Below are the code and all the weights of a small trained network. Each question names an input and a class and asks about switching units off, where a switched-off unit gives its printed mean instead of its output.

import numpy as np


def w(rows, s, z=0):
    codes = np.array(rows[::2]) - 128.0
    scale = np.full(codes.shape[1], s)
    scale[-1] = z or s
    return codes * scale


def f(y):
    return y / 2 * (1 + np.tanh(0.7978845608 * (y + 0.044715 * y**3)))


def log_softmax(a):
    a = a - a.max(-1, keepdims=True)
    return a - np.log(np.exp(a).sum(-1, keepdims=True))


def net(x, mask):
    res = np.array(x, float).reshape(1, 5) / 4 @ E
    y = f(res @ A[0][:, :-1].T + A[0][:, -1])
    res = res + np.where(mask, y, B[0][:, -1]) @ B[0][:, :-1]
    return log_softmax(res[-1] @ U[:, :-1].T + U[:, -1])


A, B = {}, {}
E = w([
[72,100,194,143,133,207,89],'x0',
[86,147,150,103,114,166,248],'x1',
[206,103,250,34,145,82,104],'x2',
[153,133,137,158,155,131,135],'x3',
[154,141,137,154,148,136,132],'x4',
],0.012)
A[0] = w([
[96,138,173,177,143,143,51,167],'neuron 0',
[177,123,164,74,130,84,115,172],'neuron 1',
[123,89,130,123,156,151,95,90],'neuron 2',
[151,189,92,80,131,131,85,139],'neuron 3',
[156,133,105,96,104,110,174,117],'neuron 4',
[137,152,114,103,137,137,218,195],'neuron 5',
[129,168,100,147,139,140,143,195],'neuron 6',
[165,132,84,121,129,60,84,170],'neuron 7',
[187,137,135,97,110,90,149,138],'neuron 8',
[58,126,151,182,132,187,90,140],'neuron 9',
[131,134,74,151,133,87,80,254],'neuron 10',
[126,147,200,93,122,117,193,74],'neuron 11',
[117,135,113,144,116,184,193,87],'neuron 12',
[69,127,200,118,155,198,167,153],'neuron 13',
[129,112,161,156,106,166,50,133],'neuron 14',
[122,104,250,89,123,164,117,112],'neuron 15',
[142,90,82,141,128,149,102,175],'neuron 16',
[116,162,53,150,109,102,152,217],'neuron 17',
[152,123,167,114,144,117,63,113],'neuron 18',
[110,100,143,110,108,131,150,165],'neuron 19',
[66,117,154,134,165,120,54,204],'neuron 20',
[134,137,100,144,109,155,82,146],'neuron 21',
],0.014,0.0048)
B[0] = w([
[102,107,111,40,115,154,77,192],'neuron 0',
[155,177,243,147,141,119,142,237],'neuron 1',
[131,129,124,85,112,123,128,147],'neuron 2',
[158,136,148,162,122,132,122,161],'neuron 3',
[114,143,137,110,155,94,183,174],'neuron 4',
[71,125,102,111,130,81,230,218],'neuron 5',
[120,97,75,136,101,117,147,181],'neuron 6',
[180,151,161,242,90,160,120,215],'neuron 7',
[96,159,196,160,157,119,148,196],'neuron 8',
[55,63,170,170,154,126,23,202],'neuron 9',
[219,152,106,189,149,184,108,217],'neuron 10',
[109,206,74,140,251,102,103,206],'neuron 11',
[87,98,131,157,40,79,145,194],'neuron 12',
[80,172,69,211,59,93,45,223],'neuron 13',
[144,117,120,30,112,144,112,186],'neuron 14',
[175,246,54,109,75,163,128,250],'neuron 15',
[161,113,118,135,170,133,94,168],'neuron 16',
[169,102,43,135,87,122,184,234],'neuron 17',
[171,155,175,85,41,150,137,199],'neuron 18',
[122,137,125,170,126,117,113,158],'neuron 19',
[147,99,141,69,117,166,100,191],'neuron 20',
[132,116,118,113,173,136,65,164],'neuron 21',
],0.018,0.014)
U = w([
[211,201,1,176,152,150,93,251],'0',
[125,29,104,108,171,168,47,43],'1',
[124,88,64,114,104,79,229,108],'2',
[36,102,149,166,82,84,92,182],'3',
[163,150,226,172,110,119,127,85],'4',
[138,172,154,27,97,138,118,39],'5',
[88,201,163,106,192,50,185,155],'6',
],0.0094,0.0028)

Each question gives the input, the list of numbers given to net, and the class t.
The units are the neurons (one row each of A and B). Each row of codes is followed by its name. A weight is (code - 128) times the scale printed after its matrix; where a second scale follows, it is the last column's (A, B and U).
mask holds one flag per neuron, in row order. A switched-off neuron (its flag False) gives its mean, the last column of its row in B, instead of its output. The means were averaged over made-up inputs and are rounded, as every weight is.
A unit's drop is (log p(t) with every unit on - log p(t) with that unit switched off) / (log p(t) with every unit on - log p(t) with every unit switched off).
The circuit of an input: a set's keep is (log p(t) with only the set's units on - log p(t) with every unit switched off) / (log p(t) with every unit on - log p(t) with every unit switched off). Starting from the 12 units with the biggest drops (on a tie, the unit counted first), units are removed one at a time, each time the one whose removal leaves the highest keep (on an exact tie, the one counted first), for as long as the keep stays at least 0.8.
circuit, biggest first: the units of the circuit, biggest drop first
k most important neurons: the k neurons with the biggest drops, biggest first
drop when u is switched off: that unit's drop, to one decimal
input [3,1,-8,-2,-7], class 3: circuit, biggest first	neuron 9
input [-2,0,7,0,-8], class 4: 3 most important neurons	neuron 1; neuron 5; neuron 18
input [7,1,-6,5,-1], class 3: 3 most important neurons	neuron 13; neuron 12; neuron 10
input [1,-2,-5,-5,6], class 1: 2 most important neurons	neuron 15; neuron 9
input [0,0,3,1,4], class 4: 2 most important neurons	neuron 5; neuron 17
input [1,0,7,-7,4], class 5: 2 most important neurons	neuron 15; neuron 1
input [1,5,-5,4,-8], class 3: 2 most important neurons	neuron 9; neuron 13
input [-2,8,1,6,8], class 6: 2 most important neurons	neuron 11; neuron 17
input [-1,8,-8,-6,-3], class 2: drop when neuron 17 is switched off	0.3
input [-3,3,2,0,-6], class 6: drop when neuron 18 is switched off	0.0
input [-4,1,-1,-6,-2], class 2: drop when neuron 15 is switched off	0.2
input [5,6,0,3,-1], class 3: drop when neuron 12 is switched off	0.3
